Below is a small trained network, with its code and all its weights. Each question gives an input and a class and asks what happens when units are switched off, that is, made to give their printed mean instead of their output.

import numpy as np


def w(rows, s, z=0):
    codes = np.array(rows[::2]) - 128.0
    scale = np.full(codes.shape[1], s)
    scale[-1] = z or s
    return codes * scale


def f(y):
    return np.maximum(y, 0)


def log_softmax(a):
    a = a - a.max(-1, keepdims=True)
    return a - np.log(np.exp(a).sum(-1, keepdims=True))


def net(x, mask):
    res = np.array(x, float).reshape(1, 2) / 4 @ E
    y = f(res @ A[0][:, :-1].T + A[0][:, -1])
    res = res + np.where(mask, y, B[0][:, -1]) @ B[0][:, :-1]
    return log_softmax(res[-1] @ U[:, :-1].T + U[:, -1])


A, B = {}, {}
E = w([
[4,203,29,75,18],'x0',
[182,13,1,13,53],'x1',
],0.0075)
A[0] = w([
[167,168,182,168,153,100],'n0',
[152,101,78,196,150,254],'n1',
[159,224,70,93,2,203],'n2',
[182,103,144,129,186,122],'n3',
[134,198,146,147,145,98],'n4',
[147,109,111,95,111,112],'n5',
[159,107,114,64,107,78],'n6',
[204,28,78,122,118,91],'n7',
[99,191,183,174,158,91],'n8',
[151,160,90,161,152,223],'n9',
[221,63,166,130,186,106],'n10',
[144,226,123,235,182,211],'n11',
[160,111,93,151,127,104],'n12',
[202,141,144,205,182,76],'n13',
[56,196,110,85,88,129],'n14',
[159,43,88,89,117,124],'n15',
],0.012,0.0077)
B[0] = w([
[69,150,134,117,91,188],'n0',
[254,133,193,82,99,199],'n1',
[144,99,199,116,62,244],'n2',
[116,86,195,195,118,191],'n3',
[58,187,136,30,93,167],'n4',
[106,197,126,92,151,159],'n5',
[58,186,89,72,122,165],'n6',
[47,183,154,68,107,203],'n7',
[66,208,123,88,109,200],'n8',
[215,147,148,88,139,181],'n9',
[89,79,179,239,60,226],'n10',
[172,197,154,83,112,246],'n11',
[67,153,152,144,160,142],'n12',
[57,124,191,122,133,198],'n13',
[127,13,208,231,82,211],'n14',
[102,218,122,75,100,201],'n15',
],0.0083,0.014)
U = w([
[62,196,138,79,113,58],'0',
[92,97,177,186,87,147],'1',
[246,141,158,93,113,253],'2',
[128,112,95,187,188,62],'3',
[110,90,110,160,230,85],'4',
],0.011,0.0053)

Each question gives the input, the list of numbers given to net, and the class t.
The units are the neurons (one row each of A and B). Each row of codes is followed by its name. A weight is (code - 128) times the scale printed after its matrix; where a second scale follows, it is the last column's (A, B and U).
mask holds one flag per neuron, in row order. A switched-off neuron (its flag False) gives its mean, the last column of its row in B, instead of its output. The means were averaged over made-up inputs and are rounded, as every weight is.
A unit's drop is (log p(t) with every unit on - log p(t) with that unit switched off) / (log p(t) with every unit on - log p(t) with every unit switched off).
The circuit of an input: a set's keep is (log p(t) with only the set's units on - log p(t) with every unit switched off) / (log p(t) with every unit on - log p(t) with every unit switched off). Starting from the 12 units with the biggest drops (on a tie, the unit counted first), units are removed one at a time, each time the one whose removal leaves the highest keep (on an exact tie, the one counted first), for as long as the keep stays at least 0.8.
units of the circuit, in order: the units of the circuit, biggest drop first
unit that matters most: the unit with the biggest drop
top k neurons: the k neurons with the biggest drops, biggest first
drop of u: that unit's drop, to one decimal
input [-3,4], class 0: top 3 neurons => (n7 n14 n15)
input [8,7], class 1: units of the circuit, in order => (n14)
input [2,3], class 2: top 3 neurons => (n10 n8 n13)
input [-1,3], class 2: top 4 neurons => (n8 n13 n0 n4)
input [5,3], class 1: top 2 neurons => (n14 n11)
input [0,3], class 2: units of the circuit, in order => (n8 n10)
input [8,6], class 1: top 2 neurons => (n14 n2)
input [7,6], class 1: top 4 neurons => (n14 n2 n11 n8)
input [-5,7], class 0: top 2 neurons => (n7 n15)
input [-7,8], class 0: top 3 neurons => (n7 n15 n14)
input [-6,-7], class 0: top 4 neurons => (n8 n11 n14 n4)
input [3,1], class 2: top 3 neurons => (n10 n13 n3)
input [-5,6], class 0: top 3 neurons => (n7 n15 n14)
input [-3,6], class 0: unit that matters most => n7
input [-3,-2], class 2: top 2 neurons => (n14 n7)
input [-2,-5], class 0: drop of n13 => 0.0
input [6,-2], class 1: drop of n14 => 0.2
input [7,2], class 1: drop of n14 => 0.1
input [3,-2], class 2: drop of n7 => 0.1
input [1,-1], class 2: unit that matters most => n10
